Here is a tiny trained network, its code and every weight. The questions are about switching its units off for an input and a target symbol, where a switched-off unit gives its printed mean instead of its output.

import numpy as np


def w(rows, s, z=0):
    codes = np.array(rows[::2]) - 128.0
    scale = np.full(codes.shape[1], s)
    scale[-1] = z or s
    return codes * scale


def norm(h):
    return h / np.sqrt((h * h).mean(-1, keepdims=True) + 1e-5)


def f(y):
    return np.maximum(y, 0)


def softmax(a):
    e = np.exp(a - a.max(-1, keepdims=True))
    return e / e.sum(-1, keepdims=True)


def log_softmax(a):
    a = a - a.max(-1, keepdims=True)
    return a - np.log(np.exp(a).sum(-1, keepdims=True))


def net(x, mask):
    ids = ['ΓΠΣβδεζηθλμτφψω'.index(c) for c in x.split()]
    T = len(ids)
    res = E[ids] + P[:T]
    u = 0
    for l in range(2):
        r = norm(res)
        for j in range(3):
            rows = slice(2 * j, 2 * j + 2)
            q, k, v = (r @ M[l][rows].T for M in (Q, K, V))
            z = softmax(np.where(np.tri(T) > 0, q @ k.T / 2**0.5, -1e9)) @ v
            o = O[l][rows]
            res = res + np.where(mask[u + j], z, o[:, -1]) @ o[:, :-1]
        u += 3
        y = f(norm(res) @ A[l][:, :-1].T + A[l][:, -1])
        res = res + np.where(mask[u : u + 12], y, B[l][:, -1]) @ B[l][:, :-1]
        u += 12
    return log_softmax(norm(res)[-1] @ U[:, :-1].T + U[:, -1])


Q, K, V, O, A, B = {}, {}, {}, {}, {}, {}
E = w([
[56,131,189,113,108,60,215,174],'Γ',
[123,161,230,109,163,134,210,42],'Π',
[211,166,164,68,31,132,129,125],'Σ',
[92,162,76,109,167,140,120,98],'β',
[131,49,183,165,194,89,153,194],'δ',
[48,152,129,215,151,113,3,71],'ε',
[180,86,81,59,137,91,223,181],'ζ',
[199,62,154,193,178,130,116,52],'η',
[45,253,126,65,149,115,113,76],'θ',
[173,142,61,55,245,51,57,95],'λ',
[122,171,167,81,157,14,17,135],'μ',
[148,52,156,168,242,200,196,104],'τ',
[126,103,118,168,51,14,139,115],'φ',
[161,181,147,43,206,57,17,203],'ψ',
[120,141,95,56,147,82,71,123],'ω',
],0.013)
P = w([
[114,255,9,150,154,147,78,191],'0',
[20,90,120,10,94,168,42,89],'1',
[123,254,154,109,179,92,113,118],'2',
[42,86,125,45,122,150,105,63],'3',
[131,233,141,120,183,82,166,95],'4',
[83,54,151,69,105,128,88,105],'5',
[170,182,162,131,167,75,150,136],'6',
[92,54,153,78,95,137,129,97],'7',
[183,169,157,173,133,85,167,132],'8',
[124,34,165,100,78,129,159,103],'9',
[189,139,164,176,95,108,185,137],'10',
],0.012)
Q[0] = w([
[100,63,111,82,100,171,118,117],'L0H1',
[132,131,128,110,132,112,130,117],'L0H1',
[136,96,109,114,137,151,116,120],'L0H2',
[121,68,153,92,123,140,96,121],'L0H2',
[187,254,140,184,198,58,156,159],'L0H3',
[119,132,138,140,158,89,144,122],'L0H3',
],0.051)
K[0] = w([
[58,195,57,76,197,135,15,139],'L0H1',
[152,140,105,93,137,121,147,120],'L0H1',
[81,134,65,180,130,142,73,93],'L0H2',
[111,125,16,195,110,124,114,159],'L0H2',
[205,48,203,167,45,131,253,120],'L0H3',
[147,124,138,154,156,96,165,126],'L0H3',
],0.026)
V[0] = w([
[100,157,110,131,92,117,117,106],'L0H1',
[150,115,160,172,161,87,49,96],'L0H1',
[136,124,105,154,113,103,118,146],'L0H2',
[99,124,42,174,117,115,109,135],'L0H2',
[227,138,89,86,94,128,91,49],'L0H3',
[184,112,155,150,186,252,113,103],'L0H3',
],0.023)
O[0] = w([
[82,145,158,171,55,125,126,74,158],'L0H1',
[18,192,99,109,202,40,81,38,158],'L0H1',
[110,102,73,148,123,141,110,146,135],'L0H2',
[54,155,29,125,107,220,163,75,107],'L0H2',
[237,162,77,72,121,91,84,46,178],'L0H3',
[226,113,163,148,248,255,74,53,6],'L0H3',
],0.0078,0.013)
A[0] = w([
[127,153,166,206,164,118,136,236,67],'L0N1',
[206,181,205,145,165,172,103,86,46],'L0N2',
[70,91,154,151,238,160,116,189,1],'L0N3',
[156,103,133,164,91,144,100,47,164],'L0N4',
[56,5,173,1,102,170,81,78,168],'L0N5',
[120,190,134,183,231,133,89,218,89],'L0N6',
[158,187,91,211,206,171,75,133,152],'L0N7',
[76,22,169,24,44,158,102,96,100],'L0N8',
[96,98,207,29,119,113,86,114,120],'L0N9',
[189,215,194,178,181,74,206,131,165],'L0N10',
[190,139,177,183,144,88,89,179,142],'L0N11',
[236,252,126,184,137,106,113,174,93],'L0N12',
],0.016,0.0035)
B[0] = w([
[40,105,122,137,213,153,167,96,190],'L0N1',
[223,92,197,113,90,65,131,149,198],'L0N2',
[157,183,66,81,101,148,212,50,155],'L0N3',
[87,150,119,114,121,96,131,166,161],'L0N4',
[56,87,156,97,33,87,156,27,254],'L0N5',
[101,173,231,125,196,145,119,120,180],'L0N6',
[187,62,174,214,152,113,152,165,158],'L0N7',
[126,102,134,142,218,130,97,78,248],'L0N8',
[130,96,101,201,115,155,157,88,245],'L0N9',
[88,212,169,83,184,87,171,68,245],'L0N10',
[113,145,126,122,91,66,190,97,230],'L0N11',
[171,128,122,3,88,149,76,162,243],'L0N12',
],0.023,0.0097)
Q[1] = w([
[153,233,141,153,172,99,162,249],'L1H1',
[182,124,131,74,144,140,119,119],'L1H1',
[146,89,155,124,134,149,80,41],'L1H2',
[185,213,120,147,151,103,135,134],'L1H2',
[124,5,142,100,106,181,93,6],'L1H3',
[142,139,119,87,97,62,42,155],'L1H3',
],0.031)
K[1] = w([
[77,154,212,64,163,5,173,105],'L1H1',
[180,109,117,76,145,147,123,100],'L1H1',
[171,143,110,170,130,210,75,131],'L1H2',
[164,172,142,120,127,44,172,100],'L1H2',
[153,168,58,203,120,239,46,155],'L1H3',
[186,115,137,123,98,79,120,168],'L1H3',
],0.031)
V[1] = w([
[144,253,193,90,164,154,168,232],'L1H1',
[229,182,20,122,194,144,104,173],'L1H1',
[213,193,110,170,130,72,177,40],'L1H2',
[136,248,129,157,146,154,63,181],'L1H2',
[102,83,127,145,74,219,233,36],'L1H3',
[163,100,217,186,67,158,149,213],'L1H3',
],0.028)
O[1] = w([
[110,154,124,234,77,160,246,145,147],'L1H1',
[239,226,158,131,97,145,152,72,23],'L1H1',
[184,109,93,127,61,208,48,136,149],'L1H2',
[97,179,119,236,112,116,116,53,183],'L1H2',
[169,55,211,96,143,221,132,206,4],'L1H3',
[7,156,186,83,97,89,129,166,63],'L1H3',
],0.016,0.023)
A[1] = w([
[103,187,192,83,165,138,228,169,120],'L1N1',
[144,131,128,157,86,230,188,202,93],'L1N2',
[213,143,209,130,135,119,129,62,149],'L1N3',
[107,107,226,141,73,183,176,88,89],'L1N4',
[48,143,204,162,184,115,86,195,2],'L1N5',
[156,72,128,51,82,118,112,146,207],'L1N6',
[183,111,182,164,128,3,89,139,147],'L1N7',
[64,101,136,169,222,212,159,104,116],'L1N8',
[84,113,154,17,182,201,155,109,110],'L1N9',
[35,108,130,86,80,85,139,180,130],'L1N10',
[83,121,139,102,92,118,113,28,163],'L1N11',
[209,186,81,112,49,116,67,163,150],'L1N12',
],0.022,0.0078)
B[1] = w([
[179,129,112,58,207,32,122,123,186],'L1N1',
[102,98,81,103,95,161,214,77,153],'L1N2',
[90,142,106,182,141,176,127,203,211],'L1N3',
[130,108,75,162,128,71,15,163,177],'L1N4',
[43,98,154,162,118,118,227,208,156],'L1N5',
[131,192,111,145,94,98,185,144,180],'L1N6',
[69,163,133,154,133,197,80,93,193],'L1N7',
[144,114,251,99,76,86,108,75,190],'L1N8',
[72,213,117,161,171,184,132,80,175],'L1N9',
[181,126,60,182,89,176,94,179,209],'L1N10',
[164,139,156,124,164,120,186,206,252],'L1N11',
[54,82,217,38,127,96,109,150,208],'L1N12',
],0.03,0.02)
U = w([
[35,47,136,168,186,102,201,212,84],'Γ',
[215,167,124,158,235,10,72,218,59],'Π',
[114,182,168,50,51,72,118,147,136],'Σ',
[75,153,47,93,166,238,159,107,145],'β',
[118,124,201,100,254,133,177,36,107],'δ',
[189,47,209,205,110,47,63,122,143],'ε',
[210,76,37,66,138,42,215,110,115],'ζ',
[77,174,176,194,185,191,39,164,112],'η',
[100,42,99,138,40,169,170,44,132],'θ',
[241,158,98,113,122,141,56,61,205],'λ',
[41,102,52,118,155,50,38,55,114],'μ',
[234,77,138,159,197,173,146,155,254],'τ',
[162,96,24,191,40,114,71,209,150],'φ',
[134,220,133,254,103,73,208,91,59],'ψ',
[143,36,88,58,176,186,65,142,213],'ω',
],0.0071,0.0047)

Each question gives the input, a string of symbols that net reads in full, and the target symbol t.
The units are the heads (2 rows each of Q, K, V and O) and the neurons (one row each of A and B). Each row of codes is followed by its name. A weight is (code - 128) times the scale printed after its matrix; where a second scale follows, it is the last column's (O, A, B and U).
mask holds one flag per unit, layer by layer, with each layer's heads first. A switched-off unit (its flag False) gives its mean, the last column of its rows in O or B, instead of its output. The means were averaged over made-up inputs and are rounded, as every weight is.
A unit's drop is (log p(t) with every unit on - log p(t) with that unit switched off) / (log p(t) with every unit on - log p(t) with every unit switched off).
The circuit of an input: a set's keep is (log p(t) with only the set's units on - log p(t) with every unit switched off) / (log p(t) with every unit on - log p(t) with every unit switched off). Starting from the 12 units with the biggest drops (on a tie, the unit counted first), units are removed one at a time, each time the one whose removal leaves the highest keep (on an exact tie, the one counted first), for as long as the keep stays at least 0.8.
circuit, biggest first: the units of the circuit, biggest drop first
most important unit: the unit with the biggest drop
k most important neurons: the k neurons with the biggest drops, biggest first
top k neurons in layer l: the k neurons of layer l with the biggest drops, biggest first
drop when u is switched off: that unit's drop, to one decimal
input ζ ψ Π ε Σ φ θ, target φ: circuit, biggest first => (L0H3; L1N10; L1H2)
input φ ψ θ ψ Γ Σ, target β: 2 most important neurons => (L1N9; L0N5)
input Γ ζ μ Σ, target Γ: most important unit => L0H3
input ψ θ ψ Σ Σ φ ψ ψ Σ Σ, target μ: top 2 neurons in layer 0 => (L0N5; L0N6)
input ψ Γ ψ τ δ ψ ψ Σ, target μ: top 2 neurons in layer 0 => (L0N6; L0N5)
input φ ψ ψ ψ Π Σ ψ ψ Γ ψ, target β: circuit, biggest first => (L0H2; L1N9; L1H2)
input θ ψ θ Σ Γ η λ, target η: 2 most important neurons => (L1N3; L1N7)
input ψ ψ λ Σ Π Π, target μ: 3 most important neurons => (L0N6; L0N5; L0N9)
input λ θ ψ ψ ψ ψ θ ψ ψ, target ψ: 2 most important neurons => (L0N11; L0N5)
input ψ θ μ η Σ ψ η Π β, target Π: 2 most important neurons => (L1N1; L0N10)
input ψ ψ Γ ψ ψ θ μ ε η τ, target μ: top 2 neurons in layer 0 => (L0N6; L0N5)
input ψ τ ψ φ Γ ψ θ λ ψ φ ψ, target φ: 2 most important neurons => (L0N5; L1N10)
input θ Π ψ μ ψ, target Π: 2 most important neurons => (L1N1; L0N10)
input ω Σ ε Σ Σ ψ λ ψ, target τ: circuit, biggest first => (L1H3)
input θ Π δ Γ ψ Σ ψ θ, target ε: top 2 neurons in layer 0 => (L0N5; L0N11)
input μ η ψ ψ θ β δ ψ Π, target Π: 2 most important neurons => (L0N10; L1N1)
input ψ ψ Π Σ ψ μ η, target η: top 2 neurons in layer 1 => (L1N7; L1N3)
input ψ ψ ψ ψ τ ψ θ Γ Π ζ, target μ: 2 most important neurons => (L0N6; L0N5)
input Π θ ψ, target Π: 2 most important neurons => (L1N1; L0N2)
input θ ψ Σ Γ ψ φ φ τ, target ε: most important unit => L0N11
input λ ψ ψ ψ ψ θ ψ ψ θ ζ, target λ: 2 most important neurons => (L0N5; L0N11)
input λ θ ψ, target ψ: 2 most important neurons => (L0N5; L0N6)
input ψ φ φ ψ λ φ λ, target φ: 2 most important neurons => (L0N8; L1N10)
input ψ ζ ψ, target ζ: 2 most important neurons => (L0N5; L1N1)
input λ Σ ψ Σ ψ Γ δ, target δ: 2 most important neurons => (L0N3; L1N8)
input τ θ θ, target τ: drop when L0H3 is switched off => 0.6
input ψ ψ Σ φ ψ, target φ: drop when L0H3 is switched off => 0.7
input Σ λ φ Σ φ Σ, target ψ: most important unit => L0N5
input ε Σ ψ φ Γ ψ θ ψ, target δ: drop when L1N3 is switched off => 0.1
